In the rows, zero is written as 128.
Each row has a class, written after it.
[190 174 112  89 179  99 100 156 133 114 104  72 150  82  72  92 145 100
  72 128 176 127 168 103  96 113 111 110  92 151  91 105  98 116 133 181
  79 132 170  90 106  94  55  94 122 118 125]
Noli
[199 176 111  81 182 102  92 160 141 105 108  79 131  89  72  97 136 112
  95 127 185 117 177 114  91 107 117 116  98 164  85 110 123 114 115 172
  67 113 177  92 104  95  60  83 127 104 116]
Vib
[148 153  95 145 124  95 142 136 151 152  79 170 118 104 168 151 106 152
 168  94 131 122 156 136 128 145 160  79  75 168 112 118 145 158 138 126
 133 109 147 120 161 106 121 155  85  78  85]
Tedet
[119 142 165 160 130 106 126 117 130  92 145  73  94 121 113 135 151  99
 151  92 156 108 118 135 133 136 125 160 176 155  47 157 187 135 153 166
 122  89 145  87 104 142 110 100 150 150 140]
vidat
[173 148 123  86 163 101  85 163 153 106 176  94 172 115  99 122 128 141
 122 130 208 107 144 161  78  93 110 138  98 148 110 125 131 102 123 164
  50 114 172 111 121  77  89  64 127 113 119]
Vib
[172 144  95 148 119  93 128 134 152 146  76 165 130 112 172 137 124 161
 171  89 148 120 155 127 123 146 163  87  59 171 103 108 151 151 148 125
 110  96 135 124 159  98 126 151  89  78  82]
lozi
[166 156 124  92 156 108 101 163 167 101 167 107 192 111  86 125 122 159
 131 115 199 121 138 153  77 101 110 147  93 130 117 133 139  96 124 173
  56 109 159 109 110  74  91  90 117 110 126]
zer
[169 153 124 100 157  94  93 162 141  98 164  99 190  94  97 126 139 145
 125 113 189 117 147 147  76 101 110 137  87 145 109 122 110 106 126 183
  66 119 156 106 124  82  81  76 119 114 133]
Noli
[114 137 152 144 135 103 149 110 110  95 135  53 117 112 117 119 145 116
  95  86 192 116  84 119 139 141 168 122 180 141  47 143 170 117 197 150
 142 155 150 115  89 147 113 112 174 122 122]
namok
[119 145 147 154 135 103 126 120 122  75 157  59  99 130  97 147 139 115
 156 108 160 105 121 147 119 134 131 154 175 154  66 148 188 127 157 157
 112  93 141  72 102 120 110  92 160 138 143]
kag
[192 190 121  86 177  86  94 170 140 106  94  77 139  93  56  97 149 114
 102 113 178 129 173 109  99 107 114 118  96 164  91 125 100 115  95 187
  73 117 179  86 102  84  71  94 112 119 129]
likiz
[161 155 125  94 155  91  78 164 149  94 171  75 186  98  98 118 128 158
 129 109 201 120 139 150  77  96 105 137 100 138 120 124 137  98 119 176
  54 111 163 112 118  63 100  87 130 102 122]
namok
[164 162 128  94 156  96  97 154 141 102 173  91 188 107 106 119 134 129
 146 110 196 127 147 149  83  90 113 160 104 152 111 126 110 108 127 192
  57 114 165 109 106  60  93  88 114 117 124]
butin
[156 151 113 144 132  90 119 155 118 168 134 152 147  98 154 164 101 180
 167 104 156 128 142 152 108 148 166  90 125 150 106 141 125 141 125  97
 100 101 164 136 167 101 130 126 106 123  98]
tetif
[179 182 120  89 173  82  99 170 144 109  95  78 145  95  73  93 146 110
 112 123 176 124 183 115  93 103 108 122 104 171  91 125 103 124 102 176
  73 112 166  76 100  87  50  86 112 123 133]
likiz
[114 138 159 145 139 120 163 106 109 105 127  85 127 112 101 132 141 106
  96  95 189 115  77 122 142 151 160 123 188 143  38 138 170 128 171 154
 133 165 164  99  80 166 116 107 162 117 115]
Tedet
[143 139 107 141 122  87 102 154 125 155 144 122 144 117 148 151  90 175
 159 105 154 125 154 148 117 144 169  69 120 139 124 137 130 139 164 100
 103  98 157 134 171  91 130 129 113 130  90]
namok
[132 135 163 156 127 104 114 116 128  84 143  70  95 136  89 146 154 112
 154 113 148 101 108 133 132 134 116 169 167 153  58 143 184 135 151 156
 107  88 135  78  98 128 116 100 166 154 143]
lozi
[151 136 120 148 112 100 105 150 122 156 134 143 144 116 149 152 103 173
 171 110 150 121 153 157 114 154 169  99 108 145 111 128 151 150 158 108
  87  94 161 129 154  97 132 131 102 133  89]
lozi
[119 141 147 162 135 107 135 109 122  78 143  90 105 121 102 154 151  99
 150 104 145 111 116 125 130 142 120 155 164 148  61 142 177 126 166 161
 126 100 135  82 109 134 105 104 148 164 142]
Noli
[161 146  95 141 126  67 136 144 159 149  70 138 123 115 158 134 105 166
 167 101 160 121 155 125 122 140 171  72  55 174 118 130 137 151 140 115
 122  96 124 124 172  96 134 132  93  70  89]
likiz
[183 178 121  88 181  91 103 167 137 119 103  87 139  71 101  94 149 112
 110 113 188 131 157 127  91 103 122 116  99 169  73 118 111 105 119 175
  70 121 178  88 102  89  64 102 115 107 124]
tetif
[139 137 172 152 135 118 142 104 114 103 116  64 129 118 110 119 150 112
  87 109 199 113  85 118 138 151 159 144 169 154  31 135 175 122 180 148
 120 152 148 107  81 155 123 105 167 119 115]
lozi
[180 175 104  87 177  94  89 175 133 102 107  73 133  90  80  89 135 120
 107 122 176 125 192 124  88 108 112 110  98 165  90 112 121 111 129 176
  68 111 176  86 111  90  57  85 126 106 123]
kag
[117 145 151 147 131 111 137 107 117  77 139  81  98 127 110 146 151  87
 168  96 145 120 122 131 130 131 125 168 178 162  63 150 165 134 155 174
 119  89 137  84  96 124 115 106 148 165 140]
butin
[153 148  94 143 123  91 143 132 147 159  70 169 128  93 168 145 109 151
 168  87 145 123 156 135 126 146 171  67  62 173 101 118 153 149 146 122
 121 108 147 116 157 100 127 152  85  64  81]
Tedet
[142 147 108 147 119 100 121 145 120 162 140 145 139 101 150 167  99 173
 162 111 147 128 155 167 110 148 167  84 122 146 113 134 134 147 129 106
 105 105 172 128 161 104 116 122 107 130  90]
Tedet
[176 146 105 141 124 102 124 131 152 145  76 155 134 111 158 136 124 158
 163 101 159 116 156 119 123 154 163  87  62 163 111 108 154 146 157 114
 110 109 136 133 160 100 139 144  94  78  83]
lozi
[179 183 116  91 172 100  93 163 144  98 108  73 138  85  85  86 140 109
  98 116 180 126 175 116 101 111 107 107 107 160  87 113 114 112 127 182
  74 116 183  90 106  73  54 109 119 119 122]
namok
[127 138 151 144 139 113 171 102 106 101 128  54 121 120 105 119 140 107
  96  99 193 118  72 111 142 146 179 138 191 146  48 143 170 118 193 158
 129 148 145 106  84 153 132 106 171 116 114]
butin
[129 135 155 139 139 116 168 102 112 105 130  69 110 121 123 126 150 103
  88 103 188 104  94 124 132 143 172 130 183 154  39 145 177 123 176 138
 135 151 150 109  85 166 104  82 175 121 118]
Vib
[149 144 104 141 124  91 100 156 125 153 127 106 143 104 148 149  95 185
 140 102 166 126 145 150 112 147 169  69 119 146 125 135 146 148 150 110
 104 104 159 135 176  92 131 123 117 120  85]
namok
[177 158 131  97 156 106  71 165 144  97 167  85 182 106  83 128 136 155
 124 129 205 110 141 141  79  98 103 161  89 130 115 110 143  99 127 160
  35 111 161 101 118  71  93  87 129 112 127]
lozi
[138 133 165 147 132 111 143 105 113 101 123  62 132 118 103 118 148 117
  93 104 187 107  77 118 142 146 174 135 175 148  36 137 181 119 201 144
 112 152 153 100  88 156 125 102 176 112 130]
lozi
[164 146  95 145 123  86 136 139 157 150  75 143 140  99 166 139 119 157
 159  89 156 126 162 122 129 150 170  79  58 162 105 123 133 164 149 108
 132  87 138 131 164 106 134 150  81  73  76]
ziva
[123 143 151 157 130 111 116 118 129  80 144  63  98 129  96 151 143 118
 157 109 151 112 119 142 120 137 127 149 186 162  66 150 188 133 145 168
 122  98 141  75 106 120 109  95 155 146 144]
kag
[164 144  89 142 127  91 139 141 150 146  85 155 123 115 157 139 104 164
 168  93 153 126 173 133 118 148 173  72  73 180 111 122 142 145 148 130
 125 102 140 126 167  93 131 134  92  66  82]
kag
[158 153 109 139 132  98 111 155 119 173 136 146 139  98 154 154 107 176
 166 108 158 126 142 156 108 150 174  78 111 151 100 137 121 137 133 105
 101 100 166 133 165 102 134 126 103 129  96]
tetif
[128 137 161 146 140 106 155 111 115 101 124  50 135 109 105 119 143 124
  82  96 204 114  80 115 144 154 173 131 177 137  40 147 167 128 178 133
 137 147 151 102  79 158 134 105 167 114 108]
ziva
[180 185 113  85 175 100 109 159 152 106 102  99 145  91  67  88 137 113
  95 118 171 128 190 113  94 115 106 121 105 150  91 125 114 122 112 172
  87 119 177  89 100  92  54 100 117 124 128]
zer
[171 159 138  97 159  99  78 169 153 117 164  86 181 102  94 111 141 142
 123 109 210 115 151 144  82 100 103 140  98 148  91 132 126 115 109 180
  59 109 173 106 129  87  96  63 120 104 126]
vidat
[162 161 124  96 157 105  97 155 159  97 156 100 188 104  82 113 132 154
 126 109 201 120 132 137  71 102 113 140  79 135 117 124 134 108 113 183
  62 110 154 108 101  77  98  96 115  97 122]
zer
[164 151  88 140 129  90 147 131 162 153  72 153 127 113 151 134 114 167
 148  82 142 122 158 119 116 147 177  69  53 166 119 120 144 157 149 117
 124 103 125 136 161 109 135 136  93  64  80]
zer
[113 141 149 142 134 111 150 109 111  91 139  67 127 108 112 125 136 117
 107  86 183 121  90 116 140 151 166 129 200 129  49 139 178 115 194 150
 138 158 154 110  84 147 113 119 166 131 125]
namok
[159 148 102 144 128  93 136 141 148 160  77 142 120 100 166 126 115 160
 167  74 158 124 161 116 126 151 176  76  68 166 108 120 156 154 157 120
 126  99 141 129 171 105 134 134  82  65  69]
vidat
[117 144 150 157 129 108 127 126 125  73 150  86  99 132 110 149 150 114
 166  98 153 110 122 152 114 135 131 141 178 163  63 152 178 130 144 176
 119  98 150  80  99 125 100  97 146 152 141]
kag
[186 174 120  86 171  90  96 172 139 114 100  59 152  81  73  90 139 114
  81 119 182 118 173 113 100 112 113 121  88 152  83 120 108 131 131 171
  66 107 172  95  98  92  69  94 123 109 113]
ziva
[118 140 147 155 136 103 123 119 121  84 146  82 115 136 120 138 144 110
 152  99 142 105 114 143 127 135 116 150 166 150  69 147 188 148 150 148
 122  83 135  71 102 127 103 105 157 148 141]
ruvab
[151 151 107 152 134  98 110 155 117 155 137 138 148 119 157 144  99 179
 155 106 141 123 158 165 113 154 162  85 116 142 119 132 145 158 143  96
 108 100 160 132 158 101 122 121 106 129  89]
ruvab
[169 167 121  90 158 112  93 160 160 103 162 106 194 103  73 125 132 154
 127 110 196 118 144 144  76  99 114 151  86 135 115 134 138 107 120 183
  66 117 160 108 110  77  95  86 119 104 134]
zer
[123 145 154 158 139 106 121 123 121  87 148  85 108 134 115 140 145 121
 147  95 149 104 118 144 130 136 123 152 173 144  65 149 202 136 156 149
 117  96 144  83  95 124 103 113 159 153 144]
ruvab
[138 133 157 135 145 121 154 106 121 107 125  83 117 126 102 130 138 100
  82 106 202 107  91 107 141 148 165 123 189 148  42 148 172 127 173 148
 138 155 154 108  91 163 117 100 172 129 123]
Vib
[176 183 115  86 176 106  99 165 137 112 105  90 133  81  73 100 137 104
  96 127 168 122 175 128 105 112 102 113 102 156  78 111 113 114 111 174
  74 124 189  78 107  95  59  97 120 116 122]
Tedet
[159 144 109 149 126  89 111 156 118 155 132 115 143 108 132 156  93 179
 154  98 160 135 163 156 106 149 188  70 113 155 121 137 140 146 139 116
  96  98 163 126 165  92 137 121 101 105  83]
kag
[154 144 110 149 135  86 119 151 122 170 133 135 136  96 149 160  97 185
 163 103 169 131 128 157 116 147 179  87 113 151 112 132 139 141 132  94
  97 102 157 130 168  88 144 129 107 111  89]
tetif
[156 143  84 143 125  82 127 139 157 142  86 134 124  99 170 131 116 168
 157  89 158 121 141 136 116 147 171  56  60 171 120 113 141 152 154 123
 128 100 134 137 173  93 140 143  94  66  81]
namok
[158 151 109 147 124  87 119 159 122 164 124 128 142 123 128 159  91 185
 169 109 152 130 148 146 117 147 180  88 113 148 129 148 139 147 127 110
  94  95 155 132 163  93 138 117 111 132  92]
likiz
[164 147 111 148 120  86 109 152 125 162 128 114 156  94 135 157 107 171
 140 101 155 123 156 150 123 151 175  85 107 143 111 143 133 161 136 101
 102  82 167 130 163  98 135 129 106 126  87]
ziva
[166 144  90 141 127  90 140 129 147 151  82 147 128 109 168 126 121 145
 166  90 154 126 156 126 128 140 176  74  68 187 120 113 133 151 150 130
 122  94 133 129 162  93 140 148  87  75  75]
butin
[114 142 149 144 141 118 143 107 105  92 139  59 119 109 107 121 138 122
  87  92 195 116  79 118 144 149 163 136 191 132  49 140 176 106 199 148
 141 158 157 119  79 145 124 125 174 130 125]
namok
[150 146 108 149 120  92 111 163 123 149 137 129 135 114 146 160  97 187
 168 105 151 124 176 170  99 148 171  75 124 153 114 146 135 144 141 115
  94  89 166 125 172  92 114 118 100 127 102]
kag
[159 149 101 140 133  87 142 143 155 154  81 160 126  99 174 144 113 163
 177  94 153 125 136 125 108 147 170  75  71 173 106 126 140 143 148 121
 117  99 138 127 177 100 140 139  83  75  86]
tetif
[155 145 109 152 128 102 106 157 120 171 134 126 134 101 148 145 101 188
 151  94 173 130 163 160 125 151 176  87 124 141  96 142 150 146 140  98
 103 100 172 138 175 114 126 117 103 117  84]
vidat
[170 165 133 101 156  81  86 170 155 104 156  76 183 116  87 120 135 152
 140 124 201 116 140 148  71  92 111 138  92 152 116 139 118 111 102 180
  51 108 159  98 116  70  93  72 111 111 126]
likiz
[174 166 131  96 157  87  82 165 154 106 156  77 190 116  87 115 134 148
 131 124 202 116 141 147  78  92 108 140  86 153 116 136 115 112  99 184
  54 114 159 103 116  72 103  77 113 104 126]
likiz
[177 185 116  87 178  83  99 174 143 112  93  79 143  97  74  89 143 115
 110 125 177 124 178 118  98 103 112 122 105 164  97 126 111 121 115 173
  75 126 175  83 104  83  57  88 114 127 136]
likiz
[159 150  99 154 131  84 137 134 147 146  83 156 124 118 177 130 115 165
 162  83 146 120 155 134 119 152 167  64  65 170 110 119 139 167 150 114
 134 100 137 128 162  90 123 145  86  75  83]
ruvab
[155 140 102 150 127  95 112 154 123 153 135 128 138 109 144 146  95 189
 170 103 158 130 168 165 107 151 188  70 121 164 123 130 137 145 143 113
 102  96 160 129 160  91 125 122 105 116  90]
kag
[184 156 135 101 156  96  71 169 153 101 165  87 190 111  80 126 141 151
 129 128 195 109 136 153  79  99  99 147  89 145 105 117 125 112 116 170
  36 106 165 102 126  76 101  71 123 107 130]
lozi
[145 149 101 151 121  94 109 153 118 148 135 123 141  98 158 152  97 180
 158  95 151 127 149 152 110 148 181  70 122 146 118 133 142 142 164 114
  99  96 161 137 162  93 118 135 111 136  94]
namok
[122 135 155 144 136  96 157 112 116 106 121  55 119 130 110 121 147 112
 101 102 189 114  79 115 136 135 176 127 171 150  45 152 165 112 186 148
 134 154 134  99  83 162 119  92 171 127 125]
likiz
[122 139 156 154 145 112 155 107 103 104 131  60 134 123 126 112 141 118
  87  91 188 110  77 124 134 148 174 129 178 144  56 139 190 132 197 141
 141 159 142 101  80 149 116 106 170 120 112]
ruvab
[160 157 132  94 157 114  85 165 152 107 169  94 181  91  89 121 126 151
 120 126 202 115 137 163  84 102 102 138  96 139 107 115 135 107 100 181
  55 130 169 102 116  80  93  85 124 106 126]
Tedet
[111 132 146 149 130 108 139 105 115  87 151  79  97 128  98 147 139  94
 177  96 150 128 115 127 139 129 133 178 186 149  71 144 185 129 164 167
 109  83 136  84  84 114 120 118 155 163 136]
butin
[162 146  96 144 124  79 135 142 152 150  86 135 140 101 157 140 117 164
 153  83 156 118 153 123 127 150 170  85  57 159 105 124 141 161 146 114
 128  90 133 129 158 104 147 143  89  70  71]
ziva
[155 144 119 151 127  97 110 158 126 170 131 134 126 112 144 141 102 177
 159  94 168 127 167 150 120 152 169  79 111 147 103 143 132 151 133 107
 102  87 168 137 170 107 133 121  94 119  81]
vidat
[117 140 144 153 130 108 119 123 124  76 149  88  96 129 100 154 138 107
 161 111 148 109 133 149 123 139 118 149 186 157  65 150 186 131 148 161
 112  91 148  79 105 127 104  97 157 160 151]
kag
[169 155 138 100 161 103  83 169 151 119 166  83 180 102  97 111 140 151
 124 100 215 114 146 154  84  99 111 146  91 140 103 130 129 107 118 173
  54 111 168 113 116  82 104  83 107  91 118]
vidat
[131 137 157 139 136 114 171 103 128  98 123  77 129 116  96 119 139 119
  86  87 189 116  84 113 136 150 172 129 174 142  45 147 176 116 177 154
 146 152 141 107  71 160 113 110 170 112 118]
zer
[112 145 149 153 133 105 109 120 125  75 154  67  96 123 101 148 142 116
 149 102 157 110 110 142 130 133 124 146 184 147  69 155 178 132 159 162
 126 101 148  90 108 120 113 112 160 165 149]
namok
[122 134 151 149 137 103 165  97  96  99 124  51 122 111 113 112 150 104
 101  91 196 119  82 117 135 140 175 136 182 156  47 143 164 117 190 150
 127 139 144 107  80 149 125 108 161 112 104]
butin
[126 139 139 162 136 106 138  99 118  84 153  71 111 115  97 147 140 107
 141 115 153 111 112 128 131 141 136 162 164 146  70 144 191 124 170 154
 122  96 137  84 107 136 118 105 167 148 140]
Noli
[154 141 113 149 122  89 121 146 116 161 134 123 146 111 143 144 100 166
 160 108 155 130 154 150 114 143 172  87 121 162 120 134 131 143 136 114
  91  85 154 128 160  86 134 120 106 127  76]
butin
[171 159 127  92 162 109  88 157 138 100 169  81 183 104  86 122 132 137
 127 115 211 122 139 144  84  94 111 158  98 152 117 119 122 100 123 189
  49 110 158 108 114  61 107  84 122 116 115]
butin
[160 164 137  96 157 107  86 161 150 106 167 111 188  96  95 139 132 143
 133 116 192 125 139 161  81  96  98 145 104 143 105 121 118 107 100 182
  61 134 180 106 110  75  86  84 113 109 128]
Tedet
[164 147  92 141 124  86 145 131 143 150  81 149 125 109 162 132 118 146
 172  93 152 126 153 124 123 141 173  75  63 181 119 119 124 152 146 128
 119  87 135 127 165  84 137 143  86  70  78]
butin
[172 158 136  99 162  98  81 169 150 114 161  81 172 100  88 100 136 153
 131 110 210 112 152 147  83 100 111 137  93 143  98 130 126 110 122 174
  57 115 166 110 125  81  95  72 112  92 123]
vidat
[160 154 123  95 158  96  77 172 147 100 178  81 186 106 107 115 122 148
 129 117 214 119 127 157  81  94 106 128  94 133 123 123 122 101 129 180
  53 117 163 115 112  59  95  96 126 117 119]
namok
[125 140 150 148 133 106 117 123 119  81 145  74 102 123  91 147 146 118
 157 101 155 110 122 139 125 136 129 143 177 163  62 149 171 127 142 163
 123  92 142  77 103 119 110  95 163 142 153]
kag
[155 158 125  96 154 101  80 166 150  92 184  84 183  97 107 117 130 155
 131 109 204 120 139 152  79  96 117 137  98 132 119 118 138  92 137 179
  58 121 167 116 113  65  91 100 123 117 125]
namok
[159 148  99 135 134  79 145 144 154 158  79 166 128  94 178 137 122 152
 177  89 155 126 152 126 115 143 169  75  66 174 101 125 144 145 133 114
 126  99 139 120 169 107 134 145  86  69  88]
tetif
[185 179 113  86 178  99  86 172 136 101 109  69 135  84  62  87 132 120
  99 125 184 125 190 119  92 111 118 110  96 162  86 112 123 103 124 181
  66 113 178  81 105  80  66  95 127 100 130]
kag
[136 142 153 145 136 114 129 111 131  90 146  86  92 130 107 157 138  97
 145 108 157 104 121 133 135 137 129 160 181 155  56 151 194 130 150 158
 122  95 151  92  94 132 103 107 161 157 135]
Vib
[155 154 112 139 131  96 120 150 115 169 139 152 145  95 157 162 109 174
 171  94 156 129 149 155 110 148 177  99 126 148 106 140 137 134 139 103
 104 107 172 138 150 105 130 138 102 126  96]
tetif
[154 144 108 144 125  92 119 148 112 160 131 131 149 108 142 152 102 160
 168  97 162 130 150 148 113 149 176  86 125 165 115 132 119 155 145 124
  98  91 156 130 152  89 131 120 102 135  80]
butin
[169 159 126 102 171 104  78 164 146 105 173  89 189 114  96 108 130 160
 125 121 201 111 138 159  84 100 109 143  89 135 120 119 144 111 133 157
  64 124 160 110 120  65  99  82 125 105 126]
ruvab
[125 142 157 141 147 117 152  99  99  99 119  61 121 116 101 126 141  92
  91  98 190 125  88 104 150 147 160 145 197 146  49 139 160 120 187 152
 134 151 145 110  79 155 134 115 168 135 122]
butin
